Here is a tiny trained network, its code and every weight. The questions are about switching its units off for an input and a target symbol, where a switched-off unit gives its printed mean instead of its output.

import numpy as np


def w(rows, s, z=0):
    codes = np.array(rows[::2]) - 128.0
    scale = np.full(codes.shape[1], s)
    scale[-1] = z or s
    return codes * scale


def norm(h):
    return h / np.sqrt((h * h).mean(-1, keepdims=True) + 1e-5)


def f(y):
    return np.maximum(y, 0)


def softmax(a):
    e = np.exp(a - a.max(-1, keepdims=True))
    return e / e.sum(-1, keepdims=True)


def log_softmax(a):
    a = a - a.max(-1, keepdims=True)
    return a - np.log(np.exp(a).sum(-1, keepdims=True))


def net(x, mask):
    ids = ['δεζηθλμπστφψω'.index(c) for c in x.split()]
    T = len(ids)
    res = E[ids] + P[:T]
    u = 0
    for l in range(2):
        q, k, v = (norm(res) @ M[l].T for M in (Q, K, V))
        z = softmax(np.where(np.tri(T) > 0, q @ k.T / 4**0.5, -1e9)) @ v
        res = res + np.where(mask[u], z, O[l][:, -1]) @ O[l][:, :-1]
        u += 1
        y = f(norm(res) @ A[l][:, :-1].T + A[l][:, -1])
        res = res + np.where(mask[u : u + 12], y, B[l][:, -1]) @ B[l][:, :-1]
        u += 12
    return log_softmax(norm(res)[-1] @ U[:, :-1].T + U[:, -1])


Q, K, V, O, A, B = {}, {}, {}, {}, {}, {}
E = w([
[80,146,105,248],'δ',
[13,65,3,86],'ε',
[125,84,214,99],'ζ',
[97,89,79,135],'η',
[106,158,110,87],'θ',
[85,111,149,169],'λ',
[103,107,103,195],'μ',
[104,119,147,199],'π',
[142,115,116,184],'σ',
[11,68,75,153],'τ',
[102,118,146,193],'φ',
[97,125,134,203],'ψ',
[122,104,165,176],'ω',
],0.0025)
P = w([
[49,176,112,93],'0',
[195,93,27,104],'1',
[115,112,85,202],'2',
[27,152,81,100],'3',
[251,137,97,171],'4',
[114,99,89,217],'5',
[25,149,82,99],'6',
[255,150,153,197],'7',
[109,100,88,225],'8',
[26,148,78,101],'9',
],0.0017)
Q[0] = w([
[123,80,64,72],'0.h1',
[68,199,188,87],'0.h1',
[195,102,159,254],'0.h1',
[141,159,189,141],'0.h1',
],0.0055)
K[0] = w([
[85,169,85,177],'0.h1',
[92,68,187,135],'0.h1',
[255,176,138,76],'0.h1',
[166,79,159,111],'0.h1',
],0.0089)
V[0] = w([
[114,29,178,174],'0.h1',
[21,114,75,239],'0.h1',
[148,252,124,51],'0.h1',
[124,190,17,173],'0.h1',
],0.0018)
O[0] = w([
[142,39,111,121,181],'0.h1',
[85,91,199,135,247],'0.h1',
[159,223,136,59,38],'0.h1',
[133,172,255,151,143],'0.h1',
],0.0022,0.0012)
A[0] = w([
[180,179,48,90,175],'0.n1',
[203,119,121,209,70],'0.n2',
[106,95,63,85,2],'0.n3',
[112,50,127,162,144],'0.n4',
[56,115,202,102,34],'0.n5',
[84,105,107,138,157],'0.n6',
[120,104,29,97,6],'0.n7',
[209,83,165,91,135],'0.n8',
[100,189,95,180,198],'0.n9',
[98,123,203,156,83],'0.n10',
[74,229,135,172,139],'0.n11',
[119,139,143,253,162],'0.n12',
],0.0032,0.00086)
B[0] = w([
[113,28,153,248,149],'0.n1',
[87,151,235,138,190],'0.n2',
[149,191,203,165,157],'0.n3',
[105,170,127,208,254],'0.n4',
[177,2,119,151,204],'0.n5',
[183,137,130,114,221],'0.n6',
[162,157,195,125,158],'0.n7',
[144,201,97,80,177],'0.n8',
[171,94,84,43,200],'0.n9',
[138,75,32,138,182],'0.n10',
[121,90,35,112,184],'0.n11',
[156,122,47,52,251],'0.n12',
],0.0025,0.0021)
Q[1] = w([
[65,128,164,58],'1.h1',
[191,87,137,253],'1.h1',
[206,98,130,221],'1.h1',
[159,255,163,148],'1.h1',
],0.0049)
K[1] = w([
[71,118,50,113],'1.h1',
[210,93,203,147],'1.h1',
[216,113,254,143],'1.h1',
[237,226,111,105],'1.h1',
],0.0047)
V[1] = w([
[140,90,189,83],'1.h1',
[197,140,137,219],'1.h1',
[77,98,106,228],'1.h1',
[79,97,2,191],'1.h1',
],0.0023)
O[1] = w([
[142,121,204,142,130],'1.h1',
[187,136,99,8,122],'1.h1',
[102,227,124,143,206],'1.h1',
[145,254,111,157,251],'1.h1',
],0.0023,0.0018)
A[1] = w([
[162,64,43,53,132],'1.n1',
[147,83,73,166,157],'1.n2',
[58,230,120,53,120],'1.n3',
[166,255,185,188,118],'1.n4',
[46,168,177,168,3],'1.n5',
[146,116,58,92,151],'1.n6',
[137,37,99,186,123],'1.n7',
[181,120,154,153,156],'1.n8',
[140,21,114,210,87],'1.n9',
[48,46,205,53,97],'1.n10',
[155,62,170,84,156],'1.n11',
[95,104,221,165,141],'1.n12',
],0.0032,0.0017)
B[1] = w([
[153,204,171,210,186],'1.n1',
[164,129,192,111,249],'1.n2',
[183,63,240,91,173],'1.n3',
[21,160,8,125,164],'1.n4',
[251,227,198,227,141],'1.n5',
[160,163,182,80,191],'1.n6',
[186,114,171,110,248],'1.n7',
[78,114,136,201,181],'1.n8',
[201,69,148,106,245],'1.n9',
[138,184,12,50,176],'1.n10',
[57,137,65,147,188],'1.n11',
[126,149,69,79,173],'1.n12',
],0.0028,0.0021)
U = w([
[138,117,108,148,64],'δ',
[55,87,131,166,135],'ε',
[236,31,197,159,168],'ζ',
[108,160,89,142,94],'η',
[241,254,126,81,124],'θ',
[74,177,221,204,173],'λ',
[126,74,37,25,192],'μ',
[136,131,106,146,55],'π',
[121,134,116,120,71],'σ',
[62,22,111,195,100],'τ',
[72,125,148,119,138],'φ',
[114,143,95,147,89],'ψ',
[113,175,228,53,252],'ω',
],0.0085,0.0037)

Each question gives the input, a string of symbols that net reads in full, and the target symbol t.
The units are the heads (4 rows each of Q, K, V and O) and the neurons (one row each of A and B). Each row of codes is followed by its name. A weight is (code - 128) times the scale printed after its matrix; where a second scale follows, it is the last column's (O, A, B and U).
mask holds one flag per unit, layer by layer, with each layer's heads first. A switched-off unit (its flag False) gives its mean, the last column of its rows in O or B, instead of its output. The means were averaged over made-up inputs and are rounded, as every weight is.
A unit's drop is (log p(t) with every unit on - log p(t) with that unit switched off) / (log p(t) with every unit on - log p(t) with every unit switched off).
The circuit of an input: a set's keep is (log p(t) with only the set's units on - log p(t) with every unit switched off) / (log p(t) with every unit on - log p(t) with every unit switched off). Starting from the 12 units with the biggest drops (on a tie, the unit counted first), units are removed one at a time, each time the one whose removal leaves the highest keep (on an exact tie, the one counted first), for as long as the keep stays at least 0.8.
circuit, biggest first: the units of the circuit, biggest drop first
unit that matters most: the unit with the biggest drop
top k neurons: the k neurons with the biggest drops, biggest first
k most important neurons of layer l: the k neurons of layer l with the biggest drops, biggest first
drop when u is switched off: that unit's drop, to one decimal
input ζ λ λ θ θ ε θ η π, target θ: circuit, biggest first	[0.n12, 0.h1, 0.n1, 1.h1]
input λ θ λ θ λ, target θ: circuit, biggest first	[1.h1, 0.h1]
input ζ τ η ζ ζ φ σ, target θ: circuit, biggest first	[1.n6, 0.n9, 1.n11]
input ζ ζ ζ ζ ζ η λ θ, target ζ: unit that matters most	0.n1
input θ μ μ ζ θ μ, target θ: top 3 neurons	[0.n12, 0.n9, 1.n6]
input λ τ δ θ η φ ζ, target μ: top 3 neurons	[0.n5, 1.n10, 0.n10]
input θ θ ζ ζ ζ, target θ: top 4 neurons	[0.n8, 0.n1, 0.n5, 0.n4]
input η θ σ μ τ, target θ: top 4 neurons	[0.n12, 0.n1, 0.n7, 0.n3]
input θ η λ θ ζ θ ζ λ ζ η, target λ: top 2 neurons	[0.n12, 1.n5]
input θ ζ θ η δ, target ζ: 4 most important neurons of layer 0	[0.n12, 0.n9, 0.n10, 0.n2]
input ζ τ θ μ μ ζ θ η ζ ζ, target μ: top 2 neurons	[1.n10, 0.n5]
input η η ζ φ ζ φ, target ζ: 2 most important neurons of layer 0	[0.n2, 0.n8]
input μ ζ θ θ ε, target ζ: top 2 neurons	[0.n1, 0.n8]
input ζ ζ φ, target ζ: unit that matters most	1.h1
input μ ε λ μ ζ ω θ θ, target ζ: top 2 neurons	[0.n1, 0.n4]
input τ θ θ ε ε, target θ: top 2 neurons	[0.n7, 0.n5]
input ψ ψ ω ψ μ τ ζ ζ λ η, target λ: 2 most important neurons of layer 1	[1.n5, 1.n3]
input ω μ η μ ζ η, target ζ: drop when 1.n11 is switched off	0.1
input π η ζ λ ζ ζ ζ θ θ ω, target ζ: drop when 1.n1 is switched off	0.0
input τ ζ η θ η ζ μ θ λ, target θ: drop when 0.n12 is switched off	0.5
input ζ ζ θ ζ ζ μ, target ζ: unit that matters most	1.h1
input τ λ ζ η ζ θ ζ θ θ σ, target θ: 2 most important neurons of layer 1	[1.n6, 1.n1]
